[35] [ 20 -25  24 -17 -38   8  10   6 -21   3 -10 -14   1 -27 -17  26   2   7
  -6   6 -21  30  23   0  31 -19  -1  -3 -11 -32  23]
[42] [-50 -12  16   2   3  -8  30  -8  34   7  35   8   0  -3  19   0 -44  -8
 -19 -25  34   4  14  13  39 -31  45  -8   1   9  18]
[33] [ -3   5   7 -24  28  10   7  30  -6  28  35   5 -38  15 -15 -16  16  13
  19  36 -17  18   8 -10   5  -6 -11  19 -12  -7 -17]
[29] [ -7  18 -22  -8  21  29   1  -8   6   5  16   4 -21 -11 -19  -5 -10  13
   1   5 -15  -9  18 -17  18 -29  22  20 -20  22 -24]
[36] [-48 -34  25  -9   5 -57   0  31  11   8  12  35  24  39  43  14  19  26
 -15  15   1 -10   9   6   4  50   9   3  23  12  -9]
[36] [ -3 -11 -16  -8  25 -13   0   8   3 -12   7 -20   5  28  23 -32  38  17
   6  18  12 -12 -48  10 -47  31 -47 -18  42   1  -5]
[42] [-15   4  -9 -10  -9  32 -12 -26  14 -14 -12 -16   3 -21 -17   0  -7  -4
   8 -15   0 -14  10 -18  18 -22  20   5   0  31  11]
[29] [ 34 -24 -37  26 -37 -50 -32  31  -9 -15 -53  -2  12  40  17  12  52  -4
 -10  17  14  12 -12  -9 -37  39 -10  11  -3  15 -10]
[32] [-18 -48   4  -8 -29  -9 -24  10  -1  15 -15  26   6  20 -16   4  39  17
  18 -11 -12   7   6  -3  -2  56   5  19  23  -1  17]
[35] [ 29 -13   5  14 -14 -35  -8  38   4 -11 -57  34   7  26  11  10  -6  -8
  -2  12  -3  17   5  17 -20  37 -18  22 -27 -27   6]
[42] [  4  10  11 -16   5   3  -2  11  -2  -6  -9 -12  -5  -3  -1   0   5 -10
  10  19 -11   4   3  -6   2  -8  -9   4  -2   2   2]
[33] [ 21  25 -19  -5  11  54  -6 -24  20 -38 -27 -41  -4 -17 -10 -26 -27   5
   9   4  26 -17 -16 -17 -15 -42 -33  -8 -28  14  16]
[33] [-18  30  29 -15  10  24  -7 -17  -2  -3   9  -2  11 -25  -3  17 -24   3
   2   4 -15 -26  27 -23  29 -23  13  -1 -15  23  -6]
[32] [ -3  -3 -17  14   4   3  -4  -6  16 -12 -10  12   8   9   9  -6 -17  19
 -11  -8  19 -15  -1  -2  -9   3  -1   4 -17   9  -4]
[33] [ -4 -13  20   1 -15  -1   3  -7  -7   8   3  11  10  -8  -3  10  -6   1
   0 -16  -3   3   5   9   8  12   3  -7   7 -18  15]
[35] [ 15  42  12  12  12  15  -8 -26 -30   6  27  -9  14 -18   3  14  -8  13
  -9   3  -5 -30   4 -21  -4 -13 -14 -24 -14   7 -26]
[36] [ 13  -1 -11  -4 -19  34  -6 -20  -4  -5 -15 -10  -4 -28 -29   8  -7   4
   2 -12 -12   2  16 -12  18 -23  12   8 -15   2   8]
[29] [ -4 -23 -37  18 -20  -7  23 -12  26 -15 -25  10  -1 -17  -4   7 -30 -20
 -25 -39   4  18   7  28  24 -24  53  13   1  -4  11]
[42] [ 15  -5  11  -7 -22  -6  -5  11  -7  -8 -17 -26   1  -2   1   7  15 -14
   4  14   4  16   0  -7   1  -9 -11  -7  -1  -2  16]
[33] [ 17  20  -9  -7  11   6   2  -1   9 -34 -32 -32   6  -9  11  -9  -5 -19
   1  14   1  -7 -18   3 -16 -20 -21  -8   3   7   4]
[36] [ -6  11  11  11  16  17  12 -16 -13  36  68  -2 -19   2  -9 -19  -7   9
   7 -13  24   3 -12   0  -4  -9 -10 -22   2 -16  -2]
[29] [  7  33   7   9  11  -2   3  -3  -1   0  -1  -1  -4  -8   1   2 -19 -33
   4  -2  -1  -2   1   4   1 -15   8  -1  -8   3  -6]
[36] [-28 -36 -10 -29 -10  39  -8 -17  38 -41 -56  17  23 -21 -12   8 -27  46
  -8 -12 -23 -26  30  -8  30  -1  16  29 -12  19  20]
[35] [ 18 -13 -14 -14  13  -7   5  36   2  -7 -10   0 -15  21   8  -7  14  34
  -8  43  -7  12   2  -6 -10  -1 -27  16 -24  -8 -16]
[35] [ 42  -3  -4  12 -12 -16 -10  35   1 -11 -51  15  -7  21  -1   1  -3  -9
   5  20   4  21   2   5 -23  17 -26  21 -38 -23   6]
[32] [  6 -25  -9 -12 -31   0  13  -1 -10  -3   5 -35  -4 -19  -5  15  18   4
 -16   4  -4  25   8  -5  27 -34  17  -9   8  -1  10]
[32] [ 19  36  39   1  41 -15  26  35  -9  24  30  13 -27  17  10 -18 -25 -28
  16  28   5  22 -12  23 -18  -2 -36  -5 -19 -46  -5]
[32] [-32 -43  -4  13 -22 -19  11  -7  15   4   3  43  23   0  14  28 -25  40
 -39 -29   2  -7  33   8  35  11  46   9 -10   1  -2]
[32] [ 12   0 -41  10  -7  17 -21 -21   3 -15 -29  -6   2  -4 -19 -12  19  -6
  11 -20  -5 -12 -18  -3 -22  14   2   8  15  17  -2]
[36] [ -1 -28  15  -3  -2 -39 -16  31  -6   4 -18  25  15  39  18  -3  38  11
  12  15  -7   1 -17  13 -35  70 -34   4  25 -16   3]
[29] [-28   0 -44 -10  14  52  -5 -25  40  -7  -2  -2 -28 -11 -35 -30 -15  -1
  18 -25   5  -8   4 -12  16 -29  36  30  -3  38   5]
[42] [ -9 -10 -37  26  16  -2  14  -3  37  -8  -6  29  -8  18   8 -23 -35   7
 -14 -26  30  -2 -11  23 -12   2  15  14 -13  -2  -2]
[36] [ 47   0 -21   9 -19 -41  -6  25 -22 -28 -52 -17  17   4  22  24  29  -9
 -23  30 -19  10  -6   4 -21   6 -15  -1  -3  -5 -19]
[29] [ -9 -40 -23  -6  -8  -4 -10  13  13  -7 -11  10   2  24   4  -7  23  46
  -8   9   8  -1   0  -9  -8  22  -8  14  -2   9  -1]
[29] [ 27 -26 -12  14 -47  -8  -8   2  -8  -3 -37  -2   2  -7 -17  16  11 -15
  -2 -16   0  27   7   5   4   4  12   7  -6 -16  20]
[42] [ 37 -10 -18   6 -13 -16   3  24  17 -43 -77  -2   9   4  13   4 -16 -12
 -12  13   0  14  -4  18 -17  -1 -17  15 -24 -17  13]
[35] [ -4   3  25   1  -3 -12 -10  -1 -11   4   4   1  17   7  11   4  10  -3
   6   1   4 -10  -7  -1 -12  24 -17 -15  13  -3   6]
[33] [  7 -19   9 -11 -14   2 -20  -2 -14  -3  -2 -30  10  12   0 -14  48   9
  20   9  10  -1 -31  -7 -32  31 -45 -22  35  -4  21]
[32] [  3  41  38  -5  10  21 -20 -16 -33  22  28   3   5 -16 -15  13   2   0
  19   7 -21 -23  14 -25   3   6 -14 -10  -8   4 -14]
[36] [ -1   8  -7   1   1   7  -4 -19 -12   2  11 -10   5 -12  -5   1  13  -2
   1 -10  -9 -11  -8  -3  -3   1   4 -10  20   8  -8]
[32] [-21   0  37 -21  16 -16  -2  23 -10  22  39  -7  -5  24  15  -8  28   5
  17  30   4   3  -7  -9  -6  18 -24 -12  19   1  -1]
[33] [-11  15  45   5   9 -17   2  -8 -20  17  22  25  24  -5  14  17 -12  -2
  -2  -9 -14 -19   5  11   1  29  -6 -18  13 -17  -5]
[33] [ -1  10 -13 -10  25  -9  -4   5  17 -33 -25 -26   9  14  23 -25  16 -15
  10  17   8 -16 -39   9 -38  11 -33 -10  31  15   2]
[33] [ -3 -46  -9  -6 -25 -33 -16  20  -8  -4 -24  11  18  23  11  13  48  27
  -7  11 -15   4  -2   0 -11  48  -7   8  24   0  -1]
[35] [ -7  -4   8 -10  21  -3  46  12  -6  28  64  -9 -30  -5   4  -9 -11   7
 -13  12   3  30   0  17  22 -38   7 -12   2 -29  -7]
[35] [  3 -28  -1  -5 -29  16  12  -3  -5  15  10  -1 -14 -18 -24  12  -6  14
  -8 -11  -5  28  24  -2  35 -25  23   7 -15 -18  15]
[36] [-20 -26  10  -7  -3  -8   1  14  10   8  10  13   0  17   7  -2   3  23
  -2   5  11   5   8  -2   7  13   0   6  -3  -1   8]
[29] [ 50  34  20  13 -15  12   8   9 -26  17  -5  -1 -24 -24 -27  18 -30 -36
   6   5 -10  33  25  -1  17 -38   3   6 -52 -35   3]
[32] [  7   6   5  26  -7   4   6 -24 -36  42  47  36   0 -18 -18  24 -11  18
 -15 -29 -18  -3  21   2  18   7  25  -6 -10 -24 -25]
[35] [-25  22   8  -4  21  16   6 -22   3  14  51 -28 -12  -4  -1 -25   4 -21
  18 -11  22  -8 -24  -3  -4 -17   0 -25  31  16   6]
[29] [-16 -24 -29  14  10 -23  24   1  24 -12   6  10   7  14  29  -8 -13  20
 -32 -11  22  -3 -12  22  -4  -1  13  -5   9   0  -8]
[35] [-34 -14  -8 -23  27 -21  -7  11  19 -27 -21  15  28  18  32   1  18  36
 -12  22 -24 -38  -3  -1  -9  35  -6  11  27  31 -23]
[29] [ 57  48  25   5   3 -10   5  29 -46  23  18 -25 -28  -5  -8  11   9 -39
  11  41 -11  34   3  -9  -7 -30 -27 -10 -32 -29 -17]
[32] [ 19  21 -17  -2  -2  13   6 -12  -1 -18 -15 -36  -7 -23  -8  -3  -1 -32
   1  -1  -4   7 -10   1   2 -37   6  -7   5   8   2]
[32] [ 14  48  38  17  25   0  27   0 -22  29  58   8 -12 -12  10   9 -47  -8
 -13   8  11   4  14   2  14 -37  -5 -22 -39 -28 -19]
[33] [ 14 -12  -3  21 -29 -48  -8  10 -36  28  23 -12   2  18   9  12  57 -26
  -1  -3   7  22 -20   5 -18  29   4 -21  38  -6  -7]
[42] [ 22  -8 -20  12 -11  14 -21  -7   3 -15 -38  11   9   7 -10  -5   0  19
   3  -8   4 -10  -5  -5 -24  22 -21  10 -17  -3   4]
[42] [-12  16 -38  17  37 -12  19   7  25   8  25   5 -31  21   7 -33  -9 -29
   1  -8  22   9 -25  20 -15 -13  21   9  11  11 -18]
[42] [ -5  -3  22  26 -23 -23 -21   1 -21  42  30  17  -2  24  -7   2  25 -24
  21 -21  23  11  -7  -3 -14  41   4 -10  16  -6  10]
[35] [  3  46   2 -11  27  29  -3 -14  10 -15   1 -45 -15 -12  -7 -30  -5 -46
  31   6  14  -8 -29  -5 -17 -31 -19 -14  14  19  12]
[29] [  1  39 -21  -7  25  57  21 -36  -5  21  58 -37 -44 -40 -41 -25 -13 -25
  17 -16  -4   9  -7  -7  21 -68  23  -8   6   7  -7]
[32] [-26   0  31 -10  25 -13  -9  14 -14  27  50  16   4  31  18  -7  25  36
   9  24   4 -18  -5 -14 -14  37 -29 -11  12   4 -17]
[33] [  4 -31  -9   2 -17 -20  -5  13  -5   2 -11   7   4  16   3   2  28  12
  -3   1  -2  11  -7   7 -11  28  -6   3  14  -9   3]
[42] [ 10  11 -21  19  22   0  -5  -6   1  -3   3  13   3  16   8 -17  -1  15
  -3  -3  11 -19 -21   5 -34  20 -22  -3  -2  -1 -18]
[33] [  5 -15 -32  33  -2 -44  -1  15  -8  24  23  14 -11  39  13 -13  36  -9
  -6  -9  23  15 -28  15 -33  34   5  -3  23  -3 -18]
[29] [  5  26 -17  24  26 -28   0  14  12 -10  -2   4   0  28  31 -12  -8 -13
 -10  12  28 -11 -18   3 -29   3  -9  -3 -11  16 -22]
[36] [ 11  23 -23   0   2  11  14  -6  20 -33 -28 -25  -4 -25   4   6 -34 -22
 -19   3   3   1  12  -2  21 -59  25   6 -26  20  -4]
[42] [-23   3  26 -15  -3  35 -23  -8  19  -1  -5   4   0   2 -16 -10 -15   8
  27  -3  17 -14  14 -25   9   2  -8  10 -20  19  26]
[36] [ 44  -7  -4  48 -43 -31  -1   4 -31  28  -1  17  -4   5  -9  18   2 -29
  -9 -27  17  35  -1  17 -11  15   9  -8 -14 -40   6]
[36] [-32 -24 -24 -17  15 -44   1  20  28 -38 -23 -20  23  29  49  -9  36   7
 -17  23   6 -17 -27   8 -19  20  -2  -5  48  39 -10]
[35] [ 26  30  14 -10   1  23  -3  -5  -8 -16 -21 -28  -2 -23 -10   1 -12 -23
  13  13  -8   1  -1  -8  -1 -27 -20  -6 -15  -5  10]
[42] [-43  17   0 -21  -2  20  15 -40  -1   2  60 -65  -2 -41   2   7  10 -21
  -9 -10   7  -9   3 -23  47 -71  50 -33  41  52  -1]
[  3  20   1 -34  53  11  31  10  -2 -21  16 -18  -1 -13  22  -6 -11  39
 -20  48 -31 -18  -2   2   3 -32 -30  -7  -4  -5 -33] | [42]
[ -3  18 -15  18  -8  14 -12 -29  13  -9 -17  -9   2 -12 -13  -9 -11 -44
  14 -37  16  -8 -14   4  -7  -6  21  -3  14  19  16] | [29]
[ 20 -15  -9   7 -15  27   7 -18  -4  -7  -9  10   7 -20 -13  10 -27  41
 -20 -13  -3  -3  16  -1  11 -13  -6   0 -32 -23   4] | [36]
[ 35  -5 -20  36 -24  -4  18  -6 -19  22  34 -16 -19   0  -5  -2  -5  -2
 -19 -15  39  33  -9   5  -4 -30   1 -22 -21 -28   2] | [36]
[-11   3  35 -26  10  -6  26   6   0  -6   7 -19   3 -19  11   2 -10 -22
   2   9 -16  10  -4  21  16 -16  -5 -15  26 -19  16] | [35]
[ 13 -51  29 -15 -29 -27  17  42  -1   0 -23   9   2  14  10  11   5  17
  -7  21  -2  40   9  20   6  18 -25   4  -9 -50  31] | [29]
[-21 -26  12 -17 -20   5 -15  -4  -9  10   4  12  11  -5 -11  19  22  29
   2  -2 -23  -7  23 -17  22  20  14   9   9  11   1] | [36]
[  5  30  10  -3  -9  -9 -13 -13 -16 -15 -10 -42  17 -18  10  14  20 -42
   5   5  -5 -11 -10 -12  -2 -15   4 -23  26  27  -1] | [42]
[-24 -42 -12 -12 -41   8  10 -14  36 -28 -48  -4  12 -28 -11  16 -23 -16
 -12 -35  -4  15  22  14  44 -23  54  17   9  10  40] | [33]
[-14   5  -2  28   5 -31  18 -15 -10  15  42  10  15   2  27  11  -8   0
 -30 -21  16 -10  -6  14   2   1  23 -26  17   0 -21] | [36]
[ 43  37  45   2  16  12  12  18 -38  33  32   9 -23  -6 -15   3 -21  -3
  14  26 -11  20  10   1  -5 -11 -42  -8 -43 -54  -7] | [32]
[ 14  58   4   1  44  -3   8   3 -17  11  41 -35 -22   3   9 -24  12 -41
  18  24   6  -2 -34   0 -28 -21 -26 -24  17   5 -23] | [36]
[ 40  15   4 -11 -28  25   0 -16 -38   2  11 -70 -13 -35 -25   3  33 -29
  14   9  -5  26 -15 -14   2 -43 -19 -30  15 -11  17] | [35]
[-54   7   8 -16  38 -18  15 -10  29 -17  11   3  21   1  34 -10 -10 -12
  -5  -8  -5 -33 -17  20   1  10  16 -10  51  26  -6] | [29]
[  2   8   0 -13  -1   1  -2   5  -6   1 -14   1  -7 -14 -15  10   8 -22
   9   4 -33   7  12   1  14  -4  19  16   7   4  -5] | [42]
[-17 -16   6 -15  -6  11  -2  -1  13  -6  -9   2   2  -4  -6   0  -3  10
   5  -2  -4  -1  10  -4  14   0   7   9   1   6  14] | [35]
[-39 -40 -10 -15 -22   6  12 -27  -1   8  26  -2  12 -27  -8  20  14  27
 -21 -27 -22  -3  18   0  44  -9  50  -4  37  13   1] | [35]
[  5   6   1 -12  -4 -22 -15  35   5  -2 -23 -21 -19  23  -1 -11  35 -48
  29  27   3  25 -12  -5 -14   6  -5  13  12  15  10] | [36]
[ -7  -7  -4 -23   0  11 -16  13   5  -2 -13  -6 -11   7 -15  -6  26   3
  20  18 -16   3   5 -16   2   7  -2  20   4  18   2] | [29]
[ 20 -18  -4  14 -11 -42  15  35  -8  18  -5  19 -16  21   5   3  11 -23
  -4   5  -2  40  -4  27  -8  17   5  10   1 -34  -1] | [42]
[-11  24 -15  22  23 -29  10   9  23   1   7   3 -14  21  19 -21 -12 -54
   4 -11  29   6 -24  21 -17  -4  20   0  14  14  -5] | [42]
[  1   4   8 -20  18  12   7  -3 -17   0   4  15   8 -19  -5  15  -2  34
  -9  14 -49 -17  17  -1  13   4  -6   7  -1 -11 -24] | [42]
[  4   5  -3 -20  -3  35  32 -20 -10   1  24 -26 -14 -52 -21  15 -23   8
 -18  -3 -28  14  25  -1  50 -68  30  -5 -10 -10  -3] | [35]
[ 16   5   7  12   4   2   1   9   3   8  -5  12 -13  12  -8 -16 -13 -15
  15  -5  15  14 -11  13 -19  12 -20   3 -12 -26  14] | [36]

<35> [ 13   6 -32   3 -21  22  21 -13   6 -12 -20  -6 -20  -2  -5   0 -25  -5
   0  -5   7  23  23  22  14  -2  16  14  -6  -5  -2]
<35> [  5   4  -5 -20 -17 -24   3  12  11  -7 -25 -18 -10  19  -6   3  -2  17
 -29   4  12  24  12  11   8  15   0   3  -4  -9   5]
<35> [-24 -18   5  36 -24   0  29  33   9   7   6  28  20  12  -4  -3  10  13
  23   0 -26 -10   1   8  24  12  21  21 -11  -2  54]
<40> [ -9  17 -13  22  20   8  13 -51  39  20  34  31 -15 -14  23  15  -1   0
  20  23 -35  11  -7  -3   6  -3  26  13  16  27 -11]
<33> [-14 -33 -10 -52 -37 -32 -11  17 -30  38  16  -8  -5  -7  11  32 -14  21
  -5  44 -12   4   1 -44 -18  21   4 -20  11   3   3]
<35> [ 12 -15   6 -19   0  18 -21  36 -23 -30   9 -50 -25  -1 -11  -2  -5 -31
 -37 -45  33 -27 -32  -9 -32 -12 -36 -45  26 -33 -52]
<31> [-55 -12  37 -46  11 -21  -6  29 -15  19  11 -27 -20 -13 -29  18 -10  36
 -48 -54 -12   4 -15 -17 -34  24  19  -5  48 -28   0]
<33> [ -9   1   1  -7   8   1 -17 -19   3   4  17   4  -5 -11   2  13  -1 -11
   5 -26 -10  -1 -29  -6 -27   8   9 -12  18  -3 -10]
<33> [ -1   0  -7 -14  20  -6 -12 -42  32   1 -13  12 -17 -12  19   8   3  -4
   2 -18  -4  16 -15   2 -27  -9  11   6  23   6  -7]
<35> [  7  42   9   1  31  -7 -24 -37   0  -9  23   1   3   2  -9   9   4  -7
  -6  -8  -5   7 -24  10  -8  22   1 -12  -5  11 -25]
<33> [-38 -13   0   4  16  46  23  -1   1  17  23  -7 -40 -40  -3   7 -26  -3
   1 -46 -15  -8   5 -12 -16 -17  21  11  49 -21 -19]
<31> [ 12  -5 -47  -6 -37  26   1 -41 -19   5   4  13   0 -21  -1  17 -38 -23
  33  -3 -13  17  -1   6 -14   5  34  -3  -7  10   3]
<40> [-24 -27  17  -4 -14   9  10  30 -11  20  17 -23   6 -14 -15 -11  -8   2
 -19 -26  -6 -19  -2 -19 -13 -29   4 -14  29 -10  -8]
<33> [ 14 -17  -3   1 -42 -23  12  37  -7  14  -5 -14  26  22   1 -14   6  12
 -10  54   6  -4  25 -12  30 -13 -15 -10 -24  10  12]
<40> [ -1 -28  -5  -7 -31 -25  -1  11  -1  -6  10  16  15  18   2  14   7   1
  -3  14 -17  -9 -35  -5 -12  12  13 -15  -1  14  21]
<35> [  2  26   8  13   6 -30 -20  -8   7  -2  20  23  22  21   3  14  23   4
  17  16 -16   4 -26   6   8  44   1  -4 -25   9  19]
<31> [-18  20   0   6  10  24  -1 -12 -17  16  12  -1  -4 -24 -13   4 -18   0
  20 -28  -8   8  15   2   0  14  14  11   2 -14   0]
<31> [  8   5 -29   8 -19  11 -10 -10  12   3  -1   5 -11  -6  15  13  -5 -21
  34 -15   0  14  -5   5  -4  20   3   0  -5 -20   6]
<35> [-22 -22  35  31  17   1  24  17   7   1  27  23  24   5  -6 -17  21   9
 -10   8 -26 -39 -21  -7   6 -32   9   3  14  28  13]
<40> [-20 -21 -14 -20 -15  22 -15  -9 -29  14 -12   9   0 -34  -6  14 -25 -11
  38 -53  -5   5  -4  -6 -38  12  23   5  11 -23  25]
<33> [ 11   5   9 -24 -19 -31 -40  46 -39 -17 -15 -20  17  25 -14  11  13  -1
   1 -11  27  -2 -14   0  -7  56 -31 -22 -33 -34  18]
<33> [  2 -20  -1   7  15  -2 -14 -32  41 -35 -27  32   4   3  12  -3  20 -24
  11 -63  -4  -3 -58  25 -45 -15  17   4  21   4  22]
<33> [-11  -2  -6  10   2   6  32  16   4  -3 -15  17 -20   4   4   5  -4  24
   7  25  -5   8  31   8  31  16   8  34 -10  -3  26]
<35> [-21  33  41  67  29 -13  28   0  17   8  60  41  42  25 -13 -11  32  23
   4  45 -48 -24 -12   9  51  10  18  14 -22  44  21]
<40> [ -3  -4 -27  20  -2  21  23 -16  42  19  -5  15 -30 -15  33   2  -4  -4
  29  12  -8  15  25  -2  16 -15   7  26  13  -6   2]
<35> [-15  -3  33   1  23 -13  -7   5   3 -16  18   1  10   9 -16  -3  16   3
 -31 -28 -10 -20 -42   3 -20  -4   4 -14  19   9  -7]
<31> [ 24  22  -8  18  28   6   5   1  20   8   2   1 -25   3  39  -3  17   0
  18  66  17  -1  39 -14  40  -4 -42  12 -17   2 -25]
<40> [  9  22   2   8   0 -22 -17 -35  32  -3  -5   8  26  12  -4  -7  13  -7
  -1 -20  -8  18 -23  20  -9  -1  15  -4  -5  14   6]
<33> [-16 -47  -3 -19 -18  -5  -1   8 -12  -6  -2  20   1  -5   2  16  -4  -2
   5 -18 -15 -15 -36 -10 -36   1  20  -7  20   3  25]
<33> [ -1 -10  -2   7  -7  -1  -5 -16  29  12  13  -1   7  -6   9  -6   6 -16
  -1 -18 -10  -3 -23  -6 -18 -28   7 -15  23   7 -12]
<35> [  3 -64  -3  31 -27 -21  38  14  28  -7 -12  66  36  26  31 -11  31  10
  24  64 -29 -31 -17  -5  15 -36  16  19 -13  52  65]
<31> [ -5  26  26   3   0 -56 -15  -8   5  35  26  15  50  23  -1   1  27  29
   0  57 -25   7  -1 -13  22  21   3  -5 -27  34  19]
<40> [ -8   4  19  12  44   1  14   0   3 -45   3  28 -20  16  -4   9  15  12
 -18   0  -8 -16 -27  20   3  19   5  16   3  13   7]
<31> [-39  10  18 -22  -2 -35 -31  33  19  31  14 -21 -19   1   3  28  15  18
  -1 -47  -7  19 -19 -16 -19  61  -4  -8  24 -55  12]
<40> [-19 -22 -14 -12  -5  18  20  14  -2   9 -28   6 -31 -19   9   8 -17  14
  15 -11   3  11  32  -3   1   3  10  30  12 -23  23]
<40> [ 22  38  -5   1  14  -2  -5 -16  12   7 -21 -17  -4   3   5 -13   1   5
  -1  22  22  25  43   8  28  -2 -20  12 -21  -4 -17]
<40> [ 11   9  11  22  16   7   0   4  14 -18   7  -5   3  10   0 -14  15 -14
  -9  -8   8 -14 -13   9   6 -14 -16  -8   0   1 -16]
<31> [  4  18 -31  21   7   5   0 -33  52   8  -1  28 -31  -5  41  19   8 -10
  44   6 -11  26   1   8   9  23   6  22   1 -10   8]
<31> [ -5   7  -5   6 -10 -18   2 -13  15  18  17  16   9   6   7  11   5  10
   9  26 -22  11  -4  -3  10  15  15   2  -6  15  12]
<35> [ 16 -26 -20 -13  -9   4   7 -22   8 -11 -26  14  -5  -4  15  -2  -7  -8
   2  11   5   3  -1   2 -14 -28   7   5   6  18   4]
<31> [ 18   4  -1  -5   9 -29   4 -10  18  10   4  11  -2  16  28   4  18  16
  -8  79  -2   3  13 -16  22  -6 -17   1 -11  32 -10]
<40> [ -4 -14  -2  15  11  25   2   4  -3 -20   5  15 -11  -8   5   4   2 -19
  18 -27  -2 -20 -23   4 -14   0   0   1   9  -9   4]
<31> [ 17  22  20   1  28  -8 -16   0 -14   4  -7  -7  18   4   3 -16  16   4
   2  31  20  -8  23  -8  16  -8 -34  -1 -24   8 -13]
<33> [ 21  17  -2   9  18   1   3 -38  14  -8  -9   9  12   3   3 -15   3  -4
  -5  21   2   5   7  12   9 -27   2   6 -10  31 -13]
[ -8  18  42  17  18 -45 -21  29   1  10  41  10  34  31   3   4  45  16
  -3  39 -15 -23 -27 -17  17  32 -25 -18 -19  11   8] | <35>
[ -5   9   6   5  -4   9 -15  10   6  17  21 -32  -1 -10  -5  -7   0 -17
  -5 -35   6  -4  -7 -10 -10  -9 -13 -23  17 -24 -29] | <33>
[  7  12   4   5  -5  -7 -22   0  -5   1  -4  -2  23   4  -4  -5   9 -11
  17 -18   7   2  -7   5  -5  13  -8  -7 -17 -10  10] | <31>
[-14   8   2  -5   2 -22  -1 -17   7  43 -13  26  18  -9  15   4   6  29
  34  36 -16  22  37 -12  16  13  11  30 -16  10  38] | <35>
[  0  42   9  -6  29  18 -26 -38 -13  15  -7 -18  10 -27 -18 -13 -14  -8
  10 -42  13  18  22   8 -10  -4  -1   4  -3 -12 -20] | <40>
[ 10   0 -26   1 -13   4   1 -10  16   5 -24   9 -11  -4  19   4  -4  -5
  28   4   7  20  18   5   6   6   1  16  -9 -11  15] | <40>
[-12 -28  -5  16 -13  41  20  25 -11 -10   4  -7 -11 -16 -10  -9 -15 -19
   5 -43   1 -22  -5   2 -10 -23   7  -1  19 -19   0] | <35>
[ -7   6  14   4  15 -59   8 -25  58  16  10  38  10  29  27  10  36  35
 -14  63 -33  14 -15  -4  16   7  15  14   2  44  20] | <31>
[ -1 -24  -4 -16 -12   4  22  28 -18  -1 -32  -7 -11   0  -2  -6 -11  19
 -10  22  15   1  39  -4  14 -11  -6  17  -5  -5  15] | <33>
[  4  42  25   0  39  -2 -22 -28  -6 -13  -3  -9  17   0 -25 -13   5  -1
 -16 -33   9   7  -6  20  -7   3  -2  -1  -7   4 -16] | <40>
[  2 -40 -45   0 -50  17   1   6   9  15 -18  16  -9 -16  30  13 -12 -23
  55 -11  -2   7   2 -10 -15   1   9   5   2 -23  32] | <40>
[ 12  20   8 -19  -8 -37 -18 -10 -10   4   0  -8  27  19 -14   1   4  14
 -21  25   0  14  -2   2   4  15   0 -13 -20  19  -1] | <40>
[ 10  22  21  11  43   8 -18 -25 -10   3  41   1  10  -8   5  -5  12 -14
  -2  21  -4 -26 -17 -16  -4 -17 -20 -21   3  26 -44] | <35>
[-12   7   3   9  19  27  11 -17 -19  -2  24   9  -7 -17 -12   5 -16  -3
   3  -7 -15 -11  -3   1  -3  -2  16   4   8  11 -13] | <33>
[ 23  14  15  26  14  33   6  20 -11 -35 -32 -30  15   5 -26 -46   2 -21
 -15 -41  40 -15  22  28  15 -40 -28   2 -17 -16 -14] | <33>
[  1 -30  -4 -11 -38  -3  -6  36  -6  -4 -35 -17  13   4  -8 -13  -1  -8
   2 -39  20   0   1   3 -15  -8  -6  -6  -1 -29  26] | <40>
[ -7  -1   1  16   3  11  14   2  -1  -6   8  13  -1   0  -4   1  -1   1
   6  -2 -10  -7  -3   7   8   3  10   8  -1   4   9] | <33>
[-11  -8   8 -45  26  -7 -37 -43  -4  -6 -21   2  -6 -24  -5  11  -7  -8
  -8 -65   4  10 -35   0 -66  -4  15  -8  33  -4  -7] | <35>
[ 11  12  13 -23  -6  -1 -22  20 -53  14   9 -40  19  -5 -22  -9 -12  -1
 -14  12  23  -9  22 -19   2  -1 -28 -26 -17  -8 -28] | <40>
[ 19  23 -41 -26   0  28 -15 -53  -9   5 -26 -11 -28 -32   5  11 -37 -18
  21 -20  18  38  29   9 -16   4   9   9  -1 -13 -23] | <35>
